Here is a tiny trained network, its code and every weight. The questions are about switching its units off for an input and a class, where a switched-off unit gives its printed mean instead of its output.

import numpy as np


def w(rows, s, z=0):
    codes = np.array(rows[::2]) - 128.0
    scale = np.full(codes.shape[1], s)
    scale[-1] = z or s
    return codes * scale


def f(y):
    return np.maximum(y, 0)


def log_softmax(a):
    a = a - a.max(-1, keepdims=True)
    return a - np.log(np.exp(a).sum(-1, keepdims=True))


def net(x, mask):
    res = np.array(x, float).reshape(1, 6) / 4 @ E
    y = f(res @ A[0][:, :-1].T + A[0][:, -1])
    res = res + np.where(mask, y, B[0][:, -1]) @ B[0][:, :-1]
    return log_softmax(res[-1] @ U[:, :-1].T + U[:, -1])


A, B = {}, {}
E = w([
[177,199,61,124,28,146],'x0',
[141,216,215,2,117,76],'x1',
[202,204,152,184,204,98],'x2',
[73,246,114,179,133,203],'x3',
[176,104,90,107,252,143],'x4',
[162,46,150,199,45,43],'x5',
],0.0073)
A[0] = w([
[254,120,94,62,139,126,171],'neuron 1',
[212,124,98,73,201,89,140],'neuron 2',
[121,98,125,114,163,126,185],'neuron 3',
[109,85,152,158,85,140,206],'neuron 4',
[141,180,180,112,145,137,186],'neuron 5',
[123,163,116,99,94,112,115],'neuron 6',
[70,214,47,118,95,204,164],'neuron 7',
[23,89,152,116,148,138,193],'neuron 8',
[153,138,149,143,165,121,172],'neuron 9',
[167,101,121,210,72,119,183],'neuron 10',
[121,203,149,99,124,89,139],'neuron 11',
[114,247,124,133,89,160,254],'neuron 12',
[88,96,159,61,121,147,135],'neuron 13',
[171,104,86,120,199,90,178],'neuron 14',
[122,149,138,193,234,166,170],'neuron 15',
[127,99,140,194,193,131,172],'neuron 16',
[177,142,98,99,182,126,184],'neuron 17',
[83,117,161,46,142,96,132],'neuron 18',
[189,83,115,193,61,53,160],'neuron 19',
[184,96,123,14,161,101,148],'neuron 20',
[69,107,171,103,54,165,219],'neuron 21',
[151,209,175,89,122,107,140],'neuron 22',
[152,47,158,116,113,68,244],'neuron 23',
[166,228,173,106,100,128,151],'neuron 24',
[177,208,149,79,129,97,186],'neuron 25',
[133,204,170,98,127,109,128],'neuron 26',
],0.0099,0.0046)
B[0] = w([
[194,115,196,141,81,163,201],'neuron 1',
[152,46,217,125,120,189,203],'neuron 2',
[136,58,169,118,189,125,174],'neuron 3',
[146,105,59,156,115,14,201],'neuron 4',
[60,138,169,127,145,113,188],'neuron 5',
[94,183,128,108,97,128,167],'neuron 6',
[163,164,17,100,76,217,244],'neuron 7',
[90,90,62,65,196,72,200],'neuron 8',
[95,94,177,140,164,140,168],'neuron 9',
[154,146,84,255,97,47,220],'neuron 10',
[65,163,172,121,95,126,189],'neuron 11',
[82,246,69,122,63,174,254],'neuron 12',
[147,99,119,15,154,75,184],'neuron 13',
[182,73,148,162,163,199,202],'neuron 14',
[54,135,100,145,192,193,218],'neuron 15',
[54,60,112,197,242,138,202],'neuron 16',
[120,102,201,121,119,240,189],'neuron 17',
[133,115,170,43,148,93,192],'neuron 18',
[154,131,154,203,83,82,236],'neuron 19',
[188,75,206,83,108,134,212],'neuron 20',
[156,164,42,69,77,40,225],'neuron 21',
[39,182,248,104,86,134,201],'neuron 22',
[174,49,175,146,121,54,240],'neuron 23',
[33,215,183,143,74,158,213],'neuron 24',
[67,168,239,149,85,144,213],'neuron 25',
[53,198,207,127,113,116,190],'neuron 26',
],0.0065,0.0099)
U = w([
[154,179,34,127,80,178,132],'0',
[83,107,110,151,255,162,250],'1',
[44,215,179,106,93,138,40],'2',
[161,115,135,230,111,25,202],'3',
[194,84,205,109,147,173,46],'4',
[140,104,123,7,145,36,138],'5',
],0.0093,0.0011)

Each question gives the input, the list of numbers given to net, and the class t.
The units are the neurons (one row each of A and B). Each row of codes is followed by its name. A weight is (code - 128) times the scale printed after its matrix; where a second scale follows, it is the last column's (A, B and U).
mask holds one flag per neuron, in row order. A switched-off neuron (its flag False) gives its mean, the last column of its row in B, instead of its output. The means were averaged over made-up inputs and are rounded, as every weight is.
A unit's drop is (log p(t) with every unit on - log p(t) with that unit switched off) / (log p(t) with every unit on - log p(t) with every unit switched off).
The circuit of an input: a set's keep is (log p(t) with only the set's units on - log p(t) with every unit switched off) / (log p(t) with every unit on - log p(t) with every unit switched off). Starting from the 12 units with the biggest drops (on a tie, the unit counted first), units are removed one at a time, each time the one whose removal leaves the highest keep (on an exact tie, the one counted first), for as long as the keep stays at least 0.8.
circuit, biggest first: the units of the circuit, biggest drop first
unit that matters most: the unit with the biggest drop
top k neurons: the k neurons with the biggest drops, biggest first
drop of u: that unit's drop, to one decimal
input [6,8,-8,-5,6,-1], class 4: circuit, biggest first	neuron 1; neuron 20
input [-3,-7,-8,-4,-5,0], class 3: unit that matters most	neuron 10
input [4,-1,4,8,-4,7], class 0: circuit, biggest first	neuron 12; neuron 7; neuron 10
input [0,1,-1,3,8,1], class 1: circuit, biggest first	neuron 15; neuron 22
input [1,-7,3,-4,1,-2], class 1: circuit, biggest first	neuron 16; neuron 15
input [-7,-3,-7,-4,-5,3], class 5: top 4 neurons	neuron 8; neuron 13; neuron 21; neuron 18
input [-8,-2,7,-6,7,2], class 4: top 2 neurons	neuron 2; neuron 20
input [6,-3,-6,5,0,8], class 3: top 3 neurons	neuron 10; neuron 19; neuron 4
input [-7,-5,5,0,7,7], class 1: top 2 neurons	neuron 16; neuron 15
input [-5,0,1,0,6,4], class 1: top 2 neurons	neuron 16; neuron 15
input [2,-6,1,4,-2,2], class 0: top 2 neurons	neuron 23; neuron 7
input [-2,5,-3,2,8,-5], class 4: drop of neuron 3	0.1
input [7,7,4,-6,1,3], class 2: drop of neuron 24	0.2
input [-7,7,-1,3,-7,8], class 5: unit that matters most	neuron 21
input [2,0,-5,-3,-1,-7], class 5: drop of neuron 3	0.0
